Look-ups in named tables: a row name and a column name give one cell, copied from the table.

Table zat
cols = nagagi, lonafis, laturu, kiralu, ribodu
dov: [215, 424, 355, 422, 217]
duno: [97, 120, 248, 434, 240]
mif: [560, 85, 264, 432, 993]
sul: [488, 539, 362, 421, 369]
molilo: [327, 300, 203, 440, 316]
genile: [220, 326, 277, 431, 426]
bepobi: [377, 263, 358, 422, 380]
luf: [558, 387, 134, 448, 406]
fogobad: [308, 269, 378, 419, 664]

ribodu of mif: 993
laturu of duno: 248
nagagi of fogobad: 308
kiralu of fogobad: 419
laturu of mif: 264
lonafis of genile: 326
nagagi of molilo: 327
lonafis of luf: 387
lonafis of sul: 539
lonafis of mif: 85
ribodu of molilo: 316
ribodu of fogobad: 664

sil =
cols = mutami, mida, suz, fav, goruso, fuselo
gapu: [89.00, 55.95, 86.74, 55.72, 10.16, -75.92]
vemolo: [-14.31, 18.10, 3.72, 41.64, 14.75, 95.23]
sasil: [-17.74, 16.42, -5.19, 31.67, 26.82, 94.59]

mutami of gapu is 89.00
mida of vemolo is 18.10
mutami of vemolo is -14.31
fuselo of gapu is -75.92
fav of sasil is 31.67
suz of gapu is 86.74
suz of vemolo is 3.72
goruso of sasil is 26.82

lazug:
fields: zabe, vadaro, digo
zofiso: [86, 186, 118]
busizog: [156, 65, 114]
medi: [127, 206, 125]
kogogi: [140, 195, 164]
puv: [97, 179, 98]
rof: [36, 200, 220]
det: [10, 111, 77]
bamu: [100, 104, 116]

zabe of det = 10
digo of zofiso = 118
zabe of medi = 127
digo of medi = 125
digo of puv = 98
vadaro of bamu = 104
digo of rof = 220
vadaro of puv = 179

ruko:
,setus,dedivi,zol,peleg,pup,resuti,fanegu
kibalif,4.767,5.000,4.614,4.091,5.584,4.626,4.368
bet,2.278,1.116,1.658,3.165,4.111,8.502,3.789
bufenu,9.241,8.515,6.244,5.768,3.021,2.082,8.724
bak,4.073,5.058,7.238,6.989,1.157,3.695,5.746
vap,3.206,6.045,7.113,5.285,5.809,2.502,2.671
fof,5.137,4.755,4.470,4.721,4.110,4.766,5.278
sikeli,3.874,3.807,4.536,5.003,3.589,5.386,4.604
vige,4.227,6.281,7.066,6.122,4.015,2.459,4.375
pemeke,5.139,6.451,7.794,6.725,2.855,2.278,5.491
mosidar,3.379,2.357,2.397,3.520,4.158,7.319,4.373

pup of fof = 4.110
fanegu of vap = 2.671
peleg of bufenu = 5.768
resuti of bet = 8.502
zol of kibalif = 4.614
pup of vige = 4.015
setus of kibalif = 4.767

gozev.tsv
	borebu	tunus
nokivu	0.527	0.544
vesogad	0.522	0.191
gakem	0.534	0.562
gipugi	0.484	0.618
pif	0.621	0.334
bonu	0.404	0.570
fifavu	0.613	0.697
vadifov	0.566	0.556
zopit	0.573	0.525
vikel	0.596	0.487
potali	0.617	0.128
puret	0.578	0.583
gak	0.521	0.554
pafi	0.607	0.771

What is the tunus of gak in gozev? 0.554
What is the tunus of pafi in gozev? 0.771
What is the tunus of zopit in gozev? 0.525
What is the borebu of gakem in gozev? 0.534
What is the borebu of potali in gozev? 0.617
What is the borebu of gak in gozev? 0.521
What is the borebu of vikel in gozev? 0.596
What is the borebu of pif in gozev? 0.621
Which row has the largest borebu? pif

pebir:
       zinesut  fezut  masuku  sotame  geri  lum  fad
gabat      194    156     134     152   112  189  214
tiv        110    124     190     208    60  180  171
bepup      176    200     224     208   108  111  188
zolev      208    202     174     178   126  131  211

sotame of tiv: 208
fezut of tiv: 124
masuku of tiv: 190
masuku of bepup: 224
lum of zolev: 131
fezut of gabat: 156
zinesut of gabat: 194
fad of bepup: 188
fad of zolev: 211
zinesut of bepup: 176
masuku of zolev: 174
sotame of gabat: 152
sotame of zolev: 178
zinesut of zolev: 208
geri of bepup: 108
lum of bepup: 111
sotame of bepup: 208
fezut of zolev: 202
fezut of bepup: 200
geri of zolev: 126
Which row has the largest zinesut? zolev

